Here is a tiny trained network, its code and every weight. The questions are about switching its units off for an input and a target symbol, where a switched-off unit gives its printed mean instead of its output.

import numpy as np


def w(rows, s, z=0):
    codes = np.array(rows[::2]) - 128.0
    scale = np.full(codes.shape[1], s)
    scale[-1] = z or s
    return codes * scale


def norm(h):
    return h / np.sqrt((h * h).mean(-1, keepdims=True) + 1e-5)


def f(y):
    return np.maximum(y, 0)


def softmax(a):
    e = np.exp(a - a.max(-1, keepdims=True))
    return e / e.sum(-1, keepdims=True)


def log_softmax(a):
    a = a - a.max(-1, keepdims=True)
    return a - np.log(np.exp(a).sum(-1, keepdims=True))


def net(x, mask):
    ids = ['ΔΘΣΨαβγεζημξ'.index(c) for c in x.split()]
    T = len(ids)
    res = E[ids] + P[:T]
    u = 0
    for l in range(2):
        q, k, v = (norm(res) @ M[l].T for M in (Q, K, V))
        z = softmax(np.where(np.tri(T) > 0, q @ k.T / 4**0.5, -1e9)) @ v
        res = res + np.where(mask[u], z, O[l][:, -1]) @ O[l][:, :-1]
        u += 1
        y = f(norm(res) @ A[l][:, :-1].T + A[l][:, -1])
        res = res + np.where(mask[u : u + 12], y, B[l][:, -1]) @ B[l][:, :-1]
        u += 12
    return log_softmax(norm(res)[-1] @ U[:, :-1].T + U[:, -1])


Q, K, V, O, A, B = {}, {}, {}, {}, {}, {}
E = w([
[105,59,91,161,158,124],'Δ',
[166,138,145,123,125,147],'Θ',
[165,126,101,123,175,194],'Σ',
[202,135,147,136,94,146],'Ψ',
[78,125,158,190,145,99],'α',
[75,107,154,100,102,135],'β',
[97,128,91,87,102,177],'γ',
[119,190,202,126,173,134],'ε',
[196,177,112,134,140,144],'ζ',
[113,148,111,167,177,125],'η',
[4,149,93,95,231,166],'μ',
[124,131,144,145,166,146],'ξ',
],0.028)
P = w([
[94,135,131,91,119,1],'0',
[147,129,40,120,85,170],'1',
[147,137,79,105,101,185],'2',
[147,131,92,110,98,188],'3',
[144,127,111,105,93,194],'4',
[142,116,117,113,89,192],'5',
[138,116,124,132,86,192],'6',
[137,109,135,140,85,189],'7',
[136,108,151,139,84,188],'8',
[132,102,163,149,79,178],'9',
[126,96,178,157,76,174],'10',
[114,90,190,173,65,165],'11',
[119,116,139,163,88,167],'12',
],0.0086)
Q[0] = w([
[207,134,22,160,115,254],'L0H0',
[241,183,199,135,105,113],'L0H0',
[118,252,64,95,147,123],'L0H0',
[204,169,218,75,111,201],'L0H0',
],0.0074)
K[0] = w([
[204,51,73,78,232,146],'L0H0',
[206,174,140,215,148,108],'L0H0',
[102,244,109,56,184,123],'L0H0',
[157,92,185,2,128,254],'L0H0',
],0.0081)
V[0] = w([
[134,111,55,45,152,106],'L0H0',
[109,80,168,2,253,90],'L0H0',
[107,199,110,251,33,212],'L0H0',
[194,169,157,162,36,89],'L0H0',
],0.0066)
O[0] = w([
[38,183,142,126,80,73,82],'L0H0',
[174,141,139,125,135,54,61],'L0H0',
[115,220,254,9,118,84,252],'L0H0',
[217,102,98,93,194,116,108],'L0H0',
],0.0066,0.0034)
A[0] = w([
[80,177,151,248,123,141,144],'L0N0',
[62,127,146,119,41,36,57],'L0N1',
[207,41,99,127,162,160,17],'L0N2',
[81,65,219,97,112,48,122],'L0N3',
[86,108,230,117,159,165,132],'L0N4',
[120,36,48,174,75,201,142],'L0N5',
[122,149,186,28,42,205,140],'L0N6',
[241,156,167,197,7,107,230],'L0N7',
[73,158,156,30,254,190,253],'L0N8',
[26,128,142,76,174,169,111],'L0N9',
[83,37,73,76,244,174,187],'L0N10',
[175,16,106,126,84,149,255],'L0N11',
],0.0075,0.0044)
B[0] = w([
[169,87,123,32,125,173,181],'L0N0',
[173,163,115,133,175,116,138],'L0N1',
[126,129,135,169,130,60,142],'L0N2',
[148,157,126,194,152,214,149],'L0N3',
[84,181,69,114,117,111,193],'L0N4',
[93,84,207,90,180,121,157],'L0N5',
[233,138,82,198,232,103,228],'L0N6',
[165,122,135,24,73,141,211],'L0N7',
[102,125,82,132,70,110,254],'L0N8',
[73,84,171,135,160,140,185],'L0N9',
[2,108,214,90,71,101,175],'L0N10',
[154,164,171,152,169,110,187],'L0N11',
],0.0068,0.01)
Q[1] = w([
[144,151,72,170,69,18],'L1H0',
[173,119,111,94,95,60],'L1H0',
[7,71,123,222,187,207],'L1H0',
[45,19,49,191,168,29],'L1H0',
],0.012)
K[1] = w([
[133,110,86,86,128,200],'L1H0',
[129,111,165,204,106,202],'L1H0',
[131,86,58,135,144,7],'L1H0',
[115,102,31,91,81,125],'L1H0',
],0.017)
V[1] = w([
[174,128,28,187,208,89],'L1H0',
[53,71,19,254,28,187],'L1H0',
[90,178,200,191,68,33],'L1H0',
[194,30,162,147,163,153],'L1H0',
],0.0086)
O[1] = w([
[122,106,142,72,171,2,132],'L1H0',
[78,79,59,73,136,129,2],'L1H0',
[160,206,106,64,156,147,149],'L1H0',
[250,98,29,121,97,78,96],'L1H0',
],0.012,0.0089)
A[1] = w([
[89,109,146,46,211,152,141],'L1N0',
[92,155,106,218,103,125,143],'L1N1',
[153,175,74,126,5,160,151],'L1N2',
[206,88,172,206,1,140,114],'L1N3',
[225,126,136,99,161,62,171],'L1N4',
[68,13,83,102,186,98,160],'L1N5',
[215,159,113,108,105,122,143],'L1N6',
[71,181,102,167,195,142,3],'L1N7',
[141,217,136,66,153,80,4],'L1N8',
[96,30,203,243,163,116,82],'L1N9',
[92,158,153,204,109,198,97],'L1N10',
[98,123,162,78,128,172,162],'L1N11',
],0.011,0.0048)
B[1] = w([
[174,136,93,219,149,24,212],'L1N0',
[129,75,71,132,125,229,161],'L1N1',
[151,73,175,190,98,92,187],'L1N2',
[34,140,49,236,211,102,255],'L1N3',
[113,138,93,64,69,157,243],'L1N4',
[138,101,254,138,145,228,183],'L1N5',
[18,122,146,28,110,107,241],'L1N6',
[87,148,53,42,128,153,164],'L1N7',
[223,103,158,216,16,168,174],'L1N8',
[97,25,184,78,49,101,167],'L1N9',
[246,142,110,112,104,168,217],'L1N10',
[152,109,79,102,147,95,205],'L1N11',
],0.0094,0.008)
U = w([
[177,88,128,114,173,128,156],'Δ',
[69,205,138,130,37,75,35],'Θ',
[187,91,100,108,76,214,1],'Σ',
[91,131,101,217,67,132,91],'Ψ',
[216,121,123,142,76,62,123],'α',
[136,194,58,103,151,88,167],'β',
[10,175,158,88,114,146,142],'γ',
[131,231,205,141,99,158,125],'ε',
[120,63,217,115,78,126,177],'ζ',
[117,156,168,126,169,49,185],'η',
[105,165,91,92,149,176,49],'μ',
[118,130,131,29,46,130,220],'ξ',
],0.011,0.002)

Each question gives the input, a string of symbols that net reads in full, and the target symbol t.
The units are the heads (4 rows each of Q, K, V and O) and the neurons (one row each of A and B). Each row of codes is followed by its name. A weight is (code - 128) times the scale printed after its matrix; where a second scale follows, it is the last column's (O, A, B and U).
mask holds one flag per unit, layer by layer, with each layer's heads first. A switched-off unit (its flag False) gives its mean, the last column of its rows in O or B, instead of its output. The means were averaged over made-up inputs and are rounded, as every weight is.
A unit's drop is (log p(t) with every unit on - log p(t) with that unit switched off) / (log p(t) with every unit on - log p(t) with every unit switched off).
The circuit of an input: a set's keep is (log p(t) with only the set's units on - log p(t) with every unit switched off) / (log p(t) with every unit on - log p(t) with every unit switched off). Starting from the 12 units with the biggest drops (on a tie, the unit counted first), units are removed one at a time, each time the one whose removal leaves the highest keep (on an exact tie, the one counted first), for as long as the keep stays at least 0.8.
units of the circuit, in order: the units of the circuit, biggest drop first
unit that matters most: the unit with the biggest drop
k most important neurons: the k neurons with the biggest drops, biggest first
top k neurons in layer l: the k neurons of layer l with the biggest drops, biggest first
input α Ψ Θ Ψ η Δ, target ζ: unit that matters most -> L0N8
input Ψ β η ζ Ψ β Ψ β μ β, target Ψ: top 2 neurons in layer 0 -> L0N3, L0N7
input η ε Θ ε Ψ Σ Θ, target Ψ: top 2 neurons in layer 1 -> L1N3, L1N2
input Σ Θ μ Ψ γ, target Σ: top 3 neurons in layer 1 -> L1N3, L1N10, L1N6
input β Ψ Ψ, target ξ: 4 most important neurons -> L0N3, L0N8, L0N7, L1N6
input Ψ η η γ ε μ μ μ ξ β α Ψ ξ, target Ψ: 2 most important neurons -> L0N2, L1N3
input η ξ ζ, target Θ: top 2 neurons in layer 0 -> L0N4, L0N8
input ε Σ ξ Ψ μ Ψ η Ψ η β Ψ Σ ζ, target Ψ: units of the circuit, in order -> L1H0, L1N3
input ξ β μ η ε Δ ξ Σ Σ, target ξ: 3 most important neurons -> L0N8, L0N4, L0N7
input Ψ α Ψ, target Σ: 3 most important neurons -> L0N6, L0N0, L0N3
input Ψ ζ Ψ ε ζ Σ Ψ β, target Ψ: 2 most important neurons -> L0N7, L1N3
input η Ψ α α Θ Σ Σ η μ η Ψ ζ, target Ψ: 3 most important neurons -> L1N3, L0N11, L0N4
input ξ Σ Δ β Ψ γ α η Δ Δ Σ, target ξ: top 2 neurons in layer 0 -> L0N8, L0N4
input Σ Ψ Ψ ε η, target Σ: unit that matters most -> L0N10
input β η β Ψ ζ Θ η μ β ζ, target ξ: 4 most important neurons -> L0N7, L0N6, L1N6, L0N3
input ζ Ψ ξ Ψ ξ, target ζ: units of the circuit, in order -> L1H0, L1N9, L0H0
input η Ψ η Ψ Ψ ε ε Σ β, target η: 2 most important neurons -> L1N0, L0N6
input μ μ η μ Ψ α β Σ ξ β ξ Ψ, target ξ: 3 most important neurons -> L0N7, L0N3, L0N8
input Δ Θ Ψ ε α ε Ψ η, target Δ: units of the circuit, in order -> L1H0, L1N5
input β μ Σ β ζ ξ ξ Δ γ Σ α, target β: 4 most important neurons -> L0N0, L0N6, L0N7, L0N1
input ε Ψ Σ ξ β ε Ψ Ψ, target ε: top neuron in layer 0 -> L0N7
input Σ Ψ Ψ ε Ψ ξ, target Σ: top 3 neurons in layer 0 -> L0N6, L0N10, L0N5
input γ Σ μ η Δ Ψ η μ ε Σ, target γ: 3 most important neurons -> L0N7, L0N0, L0N10
input β Σ Ψ η, target β: 4 most important neurons -> L0N6, L0N7, L0N0, L1N0
input ξ α ζ Θ, target Σ: 4 most important neurons -> L0N6, L0N0, L0N3, L0N7
input Ψ ξ Θ ζ ξ Σ ε ξ η, target Ψ: top 3 neurons in layer 0 -> L0N7, L0N6, L0N0
input μ ε Ψ Δ, target ζ: units of the circuit, in order -> L1N9
input Ψ ξ Ψ η, target Ψ: units of the circuit, in order -> L1H0, L0H0, L0N6, L1N3
input β Θ Δ ξ Θ η, target β: 4 most important neurons -> L0N0, L0N6, L0N1, L0N7
